Below are the code and all the weights of a small trained network. Each question names an input and a target symbol and asks about switching units off, where a switched-off unit gives its printed mean instead of its output.

import numpy as np


def w(rows, s, z=0):
    codes = np.array(rows[::2]) - 128.0
    scale = np.full(codes.shape[1], s)
    scale[-1] = z or s
    return codes * scale


def f(y):
    return y / 2 * (1 + np.tanh(0.7978845608 * (y + 0.044715 * y**3)))


def softmax(a):
    e = np.exp(a - a.max(-1, keepdims=True))
    return e / e.sum(-1, keepdims=True)


def log_softmax(a):
    a = a - a.max(-1, keepdims=True)
    return a - np.log(np.exp(a).sum(-1, keepdims=True))


def net(x, mask):
    ids = ['αβγδεζηθμξπστφω'.index(c) for c in x.split()]
    T = len(ids)
    res = E[ids] + P[:T]
    u = 0
    for l in range(2):
        r = res
        for j in range(2):
            rows = slice(2 * j, 2 * j + 2)
            q, k, v = (r @ M[l][rows].T for M in (Q, K, V))
            z = softmax(np.where(np.tri(T) > 0, q @ k.T / 2**0.5, -1e9)) @ v
            o = O[l][rows]
            res = res + np.where(mask[u + j], z, o[:, -1]) @ o[:, :-1]
        u += 2
        y = f(res @ A[l][:, :-1].T + A[l][:, -1])
        res = res + np.where(mask[u : u + 4], y, B[l][:, -1]) @ B[l][:, :-1]
        u += 4
    return log_softmax(res[-1] @ U[:, :-1].T + U[:, -1])


Q, K, V, O, A, B = {}, {}, {}, {}, {}, {}
E = w([
[107,55,89],'α',
[99,100,148],'β',
[155,165,207],'γ',
[100,95,147],'δ',
[84,72,82],'ε',
[160,40,67],'ζ',
[102,26,154],'η',
[218,100,125],'θ',
[80,124,149],'μ',
[141,169,78],'ξ',
[121,165,91],'π',
[92,104,148],'σ',
[35,70,149],'τ',
[94,99,151],'φ',
[82,117,7],'ω',
],0.013)
P = w([
[202,251,124],'0',
[182,206,149],'1',
[179,176,144],'2',
[168,155,146],'3',
[172,137,139],'4',
[175,128,133],'5',
[166,107,139],'6',
[157,94,142],'7',
[160,89,142],'8',
[155,77,137],'9',
[149,66,140],'10',
[155,57,148],'11',
[148,49,144],'12',
[146,72,142],'13',
],0.0029)
Q[0] = w([
[154,24,179],'L0H0',
[218,15,177],'L0H0',
[37,155,226],'L0H1',
[109,8,153],'L0H1',
],0.011)
K[0] = w([
[133,53,179],'L0H0',
[186,4,182],'L0H0',
[69,66,228],'L0H1',
[137,29,46],'L0H1',
],0.012)
V[0] = w([
[151,130,105],'L0H0',
[20,147,224],'L0H0',
[109,255,188],'L0H1',
[252,215,71],'L0H1',
],0.0043)
O[0] = w([
[148,121,151,138],'L0H0',
[70,151,39,44],'L0H0',
[199,185,56,3],'L0H1',
[104,107,3,159],'L0H1',
],0.0041,0.0018)
A[0] = w([
[197,167,153,1],'L0N0',
[84,160,101,12],'L0N1',
[118,10,17,116],'L0N2',
[68,110,170,80],'L0N3',
],0.011,0.002)
B[0] = w([
[118,61,167,141],'L0N0',
[118,95,64,100],'L0N1',
[34,252,171,252],'L0N2',
[94,24,159,151],'L0N3',
],0.011,0.0042)
Q[1] = w([
[100,88,16],'L1H0',
[39,30,178],'L1H0',
[132,175,124],'L1H1',
[133,114,3],'L1H1',
],0.026)
K[1] = w([
[47,64,63],'L1H0',
[2,123,197],'L1H0',
[112,163,111],'L1H1',
[170,108,10],'L1H1',
],0.023)
V[1] = w([
[107,74,125],'L1H0',
[78,114,81],'L1H0',
[75,88,3],'L1H1',
[144,122,108],'L1H1',
],0.016)
O[1] = w([
[46,130,147,116],'L1H0',
[70,66,169,73],'L1H0',
[2,7,42,1],'L1H1',
[173,121,119,44],'L1H1',
],0.0091,0.0054)
A[1] = w([
[153,8,172,192],'L1N0',
[116,94,207,39],'L1N1',
[190,141,85,2],'L1N2',
[227,32,150,174],'L1N3',
],0.015,0.00085)
B[1] = w([
[27,151,126,164],'L1N0',
[218,82,107,248],'L1N1',
[137,12,114,255],'L1N2',
[46,247,65,221],'L1N3',
],0.014,0.0072)
U = w([
[94,180,201,254],'α',
[158,148,132,79],'β',
[241,208,179,89],'γ',
[153,146,140,60],'δ',
[89,149,182,218],'ε',
[111,254,205,30],'ζ',
[220,62,216,254],'η',
[183,196,24,181],'θ',
[136,138,135,14],'μ',
[184,57,35,105],'ξ',
[161,85,90,106],'π',
[145,141,143,22],'σ',
[86,57,167,123],'τ',
[150,144,140,9],'φ',
[66,175,96,61],'ω',
],0.007,0.0033)

Each question gives the input, a string of symbols that net reads in full, and the target symbol t.
The units are the heads (2 rows each of Q, K, V and O) and the neurons (one row each of A and B). Each row of codes is followed by its name. A weight is (code - 128) times the scale printed after its matrix; where a second scale follows, it is the last column's (O, A, B and U).
mask holds one flag per unit, layer by layer, with each layer's heads first. A switched-off unit (its flag False) gives its mean, the last column of its rows in O or B, instead of its output. The means were averaged over made-up inputs and are rounded, as every weight is.
A unit's drop is (log p(t) with every unit on - log p(t) with that unit switched off) / (log p(t) with every unit on - log p(t) with every unit switched off).
The circuit of an input: a set's keep is (log p(t) with only the set's units on - log p(t) with every unit switched off) / (log p(t) with every unit on - log p(t) with every unit switched off). Starting from all 12 units, units are removed one at a time, each time the one whose removal leaves the highest keep (on an exact tie, the one counted first), for as long as the keep stays at least 0.8.
units of the circuit, in order: the units of the circuit, biggest drop first
unit that matters most: the unit with the biggest drop
k most important neurons: the k neurons with the biggest drops, biggest first
k most important neurons of layer l: the k neurons of layer l with the biggest drops, biggest first
which heads matter: for each layer, one digit per head in row order, 1 if its drop is at least 0.15 and else 0, layers parted by /
input η ζ β β θ θ β φ ξ η μ ξ φ, target η: which heads matter => 00 / 11
input δ θ η θ ξ δ ω σ, target ω: units of the circuit, in order => (L0N2, L1H0, L1N0, L1N3)
input γ γ φ, target γ: which heads matter => 00 / 01
input η π η ξ η θ μ, target η: 4 most important neurons => (L1N3, L1N1, L0N2, L0N3)
input η η ε ξ γ μ, target γ: which heads matter => 01 / 01
input σ ω π τ δ θ γ φ θ γ η τ, target τ: most important neuron => (L0N3)
input β τ δ δ, target τ: which heads matter => 10 / 11
input η θ μ α ξ ξ γ μ, target γ: 3 most important neurons => (L0N0, L1N2, L1N1)
input ε ξ μ ε γ θ θ μ θ θ σ, target γ: 2 most important neurons of layer 0 => (L0N0, L0N1)
input τ θ τ β, target τ: which heads matter => 10 / 11
input α ζ θ τ δ, target τ: 4 most important neurons => (L0N3, L0N2, L1N0, L1N3)
input θ η θ η β ε ζ θ θ γ ξ, target ξ: 2 most important neurons of layer 1 => (L1N2, L1N3)
input π θ η ε ξ θ θ α γ η ξ δ, target η: 3 most important neurons => (L1N1, L1N3, L0N3)
input ω η θ β, target η: units of the circuit, in order => (L1N3)
input ω ξ μ β σ φ, target ω: 4 most important neurons => (L0N2, L1N0, L1N3, L0N3)
input τ ξ τ α β η γ γ β θ η η, target η: which heads matter => 01 / 01
input θ η β β η μ, target η: which heads matter => 01 / 10
input σ α α γ α ε τ α θ ξ φ, target τ: units of the circuit, in order => (L0N3, L1H0, L1N3)
input μ α σ τ β, target τ: 4 most important neurons => (L0N2, L0N3, L1N0, L1N3)
input α ξ ω σ θ τ, target τ: which heads matter => 00 / 11
input γ η α θ γ ξ θ ζ η δ, target η: unit that matters most => L0N3
input θ φ β η ξ θ θ η ζ γ θ γ η β, target η: 2 most important neurons of layer 1 => (L1N1, L1N3)
input π γ β ξ π η σ η η τ η ω, target ω: 2 most important neurons of layer 1 => (L1N1, L1N2)
input η ξ φ θ η, target η: units of the circuit, in order => (L1N1, L1N3, L1H0)
